Below are the code and all the weights of a small trained network. Each question names an input and a class and asks about switching units off, where a switched-off unit gives its printed mean instead of its output.

import numpy as np


def w(rows, s, z=0):
    codes = np.array(rows[::2]) - 128.0
    scale = np.full(codes.shape[1], s)
    scale[-1] = z or s
    return codes * scale


def f(y):
    return y / 2 * (1 + np.tanh(0.7978845608 * (y + 0.044715 * y**3)))


def log_softmax(a):
    a = a - a.max(-1, keepdims=True)
    return a - np.log(np.exp(a).sum(-1, keepdims=True))


def net(x, mask):
    res = np.array(x, float).reshape(1, 7) / 4 @ E
    y = f(res @ A[0][:, :-1].T + A[0][:, -1])
    res = res + np.where(mask, y, B[0][:, -1]) @ B[0][:, :-1]
    return log_softmax(res[-1] @ U[:, :-1].T + U[:, -1])


A, B = {}, {}
E = w([
[26,59,160,157,118],'x0',
[120,220,168,70,23],'x1',
[98,99,85,111,93],'x2',
[193,135,121,165,90],'x3',
[52,175,48,143,78],'x4',
[168,184,77,252,254],'x5',
[224,177,130,104,31],'x6',
],0.0071)
A[0] = w([
[147,199,186,180,150,168],'N1',
[164,40,102,191,100,184],'N2',
[255,137,161,206,156,246],'N3',
[116,103,214,75,114,178],'N4',
[88,105,130,131,159,39],'N5',
[105,114,158,56,145,136],'N6',
[77,218,94,114,43,196],'N7',
[60,169,110,117,114,154],'N8',
[173,164,84,149,61,111],'N9',
[161,53,180,36,127,252],'N10',
[184,91,52,130,105,185],'N11',
[88,169,78,152,44,89],'N12',
[140,154,151,209,192,194],'N13',
[109,82,92,113,157,244],'N14',
[66,165,129,162,79,114],'N15',
[85,107,122,154,123,39],'N16',
[181,186,173,149,175,89],'N17',
[174,86,108,140,117,227],'N18',
[88,83,88,146,250,243],'N19',
[90,102,193,104,99,143],'N20',
[170,82,186,61,73,200],'N21',
],0.0097,0.0034)
B[0] = w([
[209,120,104,87,231,167],'N1',
[167,164,219,200,64,163],'N2',
[211,169,181,184,106,218],'N3',
[112,129,97,171,36,187],'N4',
[104,29,173,177,185,147],'N5',
[69,153,76,149,80,164],'N6',
[106,154,39,19,162,209],'N7',
[143,68,54,85,155,168],'N8',
[95,238,148,104,162,168],'N9',
[102,208,85,166,20,210],'N10',
[96,238,207,176,80,156],'N11',
[142,103,54,2,184,171],'N12',
[166,74,200,183,169,202],'N13',
[67,145,185,224,87,181],'N14',
[114,35,37,45,156,160],'N15',
[103,107,149,177,113,140],'N16',
[203,132,148,60,203,165],'N17',
[191,163,173,177,69,154],'N18',
[112,24,160,237,99,251],'N19',
[117,63,93,176,61,176],'N20',
[129,183,111,119,21,204],'N21',
],0.0065,0.011)
U = w([
[14,58,170,214,204,12],'0',
[126,210,105,106,155,12],'1',
[89,111,57,60,187,2],'2',
[126,134,168,203,120,205],'3',
[255,165,161,147,241,82],'4',
[97,150,138,156,80,255],'5',
],0.0088,0.002)

Each question gives the input, the list of numbers given to net, and the class t.
The units are the neurons (one row each of A and B). Each row of codes is followed by its name. A weight is (code - 128) times the scale printed after its matrix; where a second scale follows, it is the last column's (A, B and U).
mask holds one flag per neuron, in row order. A switched-off neuron (its flag False) gives its mean, the last column of its row in B, instead of its output. The means were averaged over made-up inputs and are rounded, as every weight is.
A unit's drop is (log p(t) with every unit on - log p(t) with that unit switched off) / (log p(t) with every unit on - log p(t) with every unit switched off).
The circuit of an input: a set's keep is (log p(t) with only the set's units on - log p(t) with every unit switched off) / (log p(t) with every unit on - log p(t) with every unit switched off). Starting from the 12 units with the biggest drops (on a tie, the unit counted first), units are removed one at a time, each time the one whose removal leaves the highest keep (on an exact tie, the one counted first), for as long as the keep stays at least 0.8.
units of the circuit, in order: the units of the circuit, biggest drop first
unit that matters most: the unit with the biggest drop
top k neurons: the k neurons with the biggest drops, biggest first
drop of u: that unit's drop, to one decimal
input [-1,-4,-3,5,-6,-8,-8], class 5: units of the circuit, in order	[N10 N21]
input [-8,7,-5,6,5,-4,-1], class 2: units of the circuit, in order	[N7 N12]
input [-8,-1,5,-7,-6,-1,4], class 1: units of the circuit, in order	[N19 N13]
input [-1,-2,2,-4,-7,-4,-4], class 5: unit that matters most	N10
input [-6,-5,-3,5,4,-8,6], class 1: units of the circuit, in order	[N19 N9]
input [3,1,5,4,3,6,-1], class 0: top 2 neurons	[N21 N10]
input [-8,-8,8,-2,8,-8,0], class 1: units of the circuit, in order	[N11 N19 N7]
input [-5,4,4,-7,1,1,-6], class 0: units of the circuit, in order	[N21 N10]
input [1,6,6,8,-5,-1,7], class 1: top 3 neurons	[N19 N9 N7]
input [-4,5,8,4,-3,3,2], class 1: top 3 neurons	[N13 N19 N9]
input [-5,4,-1,-2,4,4,5], class 4: top 2 neurons	[N10 N1]
input [2,2,5,-5,7,-1,5], class 2: drop of N13	0.0
input [-8,7,1,-4,0,4,-7], class 4: drop of N10	0.1
input [1,-6,-1,-2,-4,-7,-1], class 5: unit that matters most	N10
input [-4,1,3,0,4,-4,2], class 1: drop of N9	0.2
